Each row is followed by its class. Each block has new classes.
[+1.45, -1.72, +3.16, +0.87, -0.26, +4.51, -0.71, +0.25, -0.52, -0.71, +1.03, +1.53, -3.84, +3.30, -4.09, +1.63, -2.46, +2.61, -1.50, +0.77, +0.72, +0.88, +1.08, +5.42, +1.31, -0.38, -8.37, -2.47, +1.33, -0.81, +0.64, +2.93, +2.80, -2.18, -1.74, +8.32, -0.52, +2.81, +0.09, +2.51, +0.98, +3.18, -0.14, +0.11, -2.83, -0.09, +0.80, +2.05, +3.06, +0.81, +0.29, +3.50, +1.61, -0.78, +0.24, +1.59, +5.97, +2.98, +0.81, -0.54, +1.69, -0.76, +0.70, +2.28, +2.45, -0.83, -0.71, -2.14, -0.96, -2.00, -3.79] => <38>
[+1.49, +0.39, +1.92, +1.21, -1.05, +3.71, -0.74, -2.71, -0.55, -2.72, -2.71, -1.76, -2.01, +0.65, +2.54, -1.06, -0.46, +0.51, +1.04, +1.36, +1.57, -0.11, -0.43, -0.20, -0.94, -0.47, -3.33, +3.12, -0.20, -0.74, -0.86, -2.57, +0.55, -0.35, +0.33, -0.12, -0.30, +0.52, +0.58, +0.08, -0.85, -2.23, +2.00, +1.48, +0.67, -1.05, +0.69, +0.29, +1.05, +0.32, -1.44, +1.68, -0.19, +2.29, +1.24, -0.71, +0.00, +0.93, +0.60, -0.13, +1.27, -1.79, +0.28, +0.98, +1.41, +1.18, +2.08, +0.49, +1.26, -0.23, +0.11] => <40>
[+0.78, +0.41, +0.59, +0.10, +0.97, +1.93, +0.48, +0.95, -0.09, +0.42, -2.68, +0.78, -0.16, +4.56, +0.11, -2.08, -1.90, +1.24, +2.25, +0.98, +0.90, +0.25, +0.24, +2.45, +2.24, +3.42, -2.20, -1.57, +1.72, -1.44, -1.60, +1.39, +1.48, -1.43, +0.48, +0.43, -0.47, +0.05, -0.51, +0.23, -0.11, -0.04, +0.50, +2.26, +1.10, -0.63, +0.64, +0.90, -0.41, -0.03, -0.07, +2.56, +0.92, +4.02, -1.10, +0.86, +4.52, +0.24, +1.04, -0.91, +1.04, +0.79, -0.19, +0.24, +2.14, +1.44, -0.16, -0.33, +1.00, -0.47, -0.55] => <36>
[-1.15, +1.27, -2.35, -1.86, +2.02, -2.09, +0.81, +0.62, -0.82, -0.99, -1.90, -1.73, +3.25, -2.08, +0.38, -1.28, +1.03, -1.08, +2.93, -1.12, -0.93, +2.72, -0.46, -3.26, +1.85, -1.07, +0.43, -0.08, +0.49, +0.13, -2.81, -1.31, +0.14, -1.65, +0.73, -1.01, -0.10, +0.86, +0.92, -1.18, +1.14, +0.62, +0.25, +1.45, +0.49, +2.23, -0.09, +0.58, -0.65, +3.95, +0.54, +2.04, +0.30, +1.16, +0.29, -0.51, +2.92, -0.93, +1.19, +2.44, -0.94, +1.91, -0.14, -0.37, +0.69, -0.31, -2.86, -0.84, +0.19, +2.59, +0.76] => <38>
[+0.77, -1.12, -0.23, -1.35, +2.31, -0.77, +0.54, +1.37, -1.11, -2.76, +0.93, -1.48, -0.86, -0.46, -1.00, -0.81, +1.17, +0.43, -1.71, +1.04, +0.75, -1.58, +1.01, +5.67, -0.63, -2.66, -4.27, +3.00, +0.81, -0.38, -0.73, -0.03, +1.80, -1.94, -0.41, +0.68, +0.98, +5.85, +3.26, +0.13, +1.02, -0.05, +0.79, +0.65, -2.63, +0.21, -0.93, +1.78, +0.67, -0.15, -2.48, +2.80, -1.28, -2.10, +2.63, -0.11, +1.25, +1.00, -1.03, +0.17, +0.13, -1.45, +1.06, +1.79, +4.15, +0.17, -1.40, -0.83, -2.33, -0.39, +1.43] => <38>
[+1.56, +0.73, +0.53, +1.21, +0.03, +0.34, +0.15, +0.10, +0.38, -1.73, -2.65, -1.72, -0.43, -0.80, +0.64, -1.41, +2.28, +0.29, +2.84, +0.34, +1.93, -0.75, -1.62, +1.06, -1.11, -0.98, -0.52, +0.61, +0.81, -0.49, -2.98, -1.91, +1.07, +0.97, +1.75, -2.33, +0.87, -0.84, -0.54, +1.46, -1.43, -1.65, +2.29, +4.65, +1.95, -0.94, -0.33, +0.60, -1.45, -1.74, -4.85, +0.74, -0.43, +4.25, -0.10, -1.41, +1.74, +0.38, +1.92, +0.32, +0.59, -1.79, -1.51, +0.32, +1.74, +4.30, +0.84, -0.86, +0.56, +1.89, +4.28] => <40>
[-1.39, +0.29, +0.04, +1.99, +1.38, -3.03, +0.67, +0.90, -0.57, +0.80, +1.38, +0.83, +0.67, -2.32, -3.98, -0.24, +5.20, +0.28, -1.82, -1.84, -1.51, -1.18, +1.62, +6.49, +0.80, -4.44, -2.29, -4.22, +1.37, -0.21, -0.85, -3.52, +1.63, -0.96, +1.31, -4.27, -0.01, +0.28, +2.20, +2.26, -0.78, +1.59, +0.02, +3.04, -2.85, +3.03, -0.31, -0.46, -0.93, -2.07, -7.00, +1.62, -1.40, +2.81, +0.71, -0.54, +2.03, -0.03, +1.44, +0.57, -0.05, -1.70, -0.89, +0.49, +5.25, +0.96, -5.96, -1.20, -3.69, +3.48, +0.83] => <36>
[-2.91, +1.07, -1.52, +2.46, -1.53, -4.44, -0.84, -4.07, -2.02, +3.04, +1.96, +1.91, +2.63, -3.34, -0.68, +0.63, +0.59, -1.73, -1.67, -5.60, -3.79, +2.38, -0.65, -4.33, +0.83, -7.81, -2.79, -3.70, -2.22, -0.12, +1.21, -5.96, -2.16, -2.07, -0.58, -2.19, +0.03, -2.37, +1.79, -0.21, -0.90, +2.38, -0.80, -1.72, -3.32, +7.39, +1.38, -3.29, +1.47, +5.30, -1.46, +2.79, +1.41, -0.75, +0.91, -1.00, +0.29, -1.58, +0.69, +2.23, +0.10, -3.37, +1.65, +1.13, -0.22, -3.84, -8.63, +1.70, -4.32, +2.93, -8.63] => <36>
[-0.89, +1.26, +1.63, +2.87, +0.75, +0.98, +0.32, -1.98, -0.09, -2.22, +0.17, +0.00, -0.89, -0.69, -4.10, -0.39, +2.04, +0.94, -2.14, -5.32, +0.36, -1.10, +0.92, +5.67, +1.61, -5.46, -3.86, -1.29, -0.78, +0.72, +0.25, -4.06, +1.57, -1.55, +0.88, -2.65, +1.40, +2.82, +0.64, -0.26, -1.70, -1.60, +0.70, +1.12, -4.25, +1.75, +0.17, -2.52, +0.07, -0.70, -6.67, +1.19, -0.19, +5.31, +2.47, +0.05, -0.53, -1.29, +0.00, +1.00, +0.62, -2.99, -0.68, +1.78, +1.94, -0.94, -4.15, +0.85, -2.97, +1.68, -1.90] => <36>
[+0.07, +0.32, +1.07, +0.05, -1.97, +3.53, -0.55, -2.46, -0.17, -2.22, -0.37, -0.77, -0.74, +1.85, +0.73, +0.49, -2.46, +1.00, -0.85, -3.01, +1.33, -0.47, -0.64, +0.75, +0.40, -1.29, -0.30, +1.46, -0.47, -0.01, +0.68, -0.36, +0.24, +0.10, -0.86, +1.24, +0.46, +1.97, -0.86, -0.58, -0.43, -0.41, +0.68, -1.01, -1.36, -1.18, -0.10, -0.82, +1.84, -0.07, -1.19, +0.06, +0.77, +2.01, +0.67, +0.98, -3.13, -1.07, -1.52, +0.00, -0.14, -1.44, +0.36, -0.13, -0.51, -0.88, +0.68, +1.13, +1.01, -1.19, -2.05] => <40>
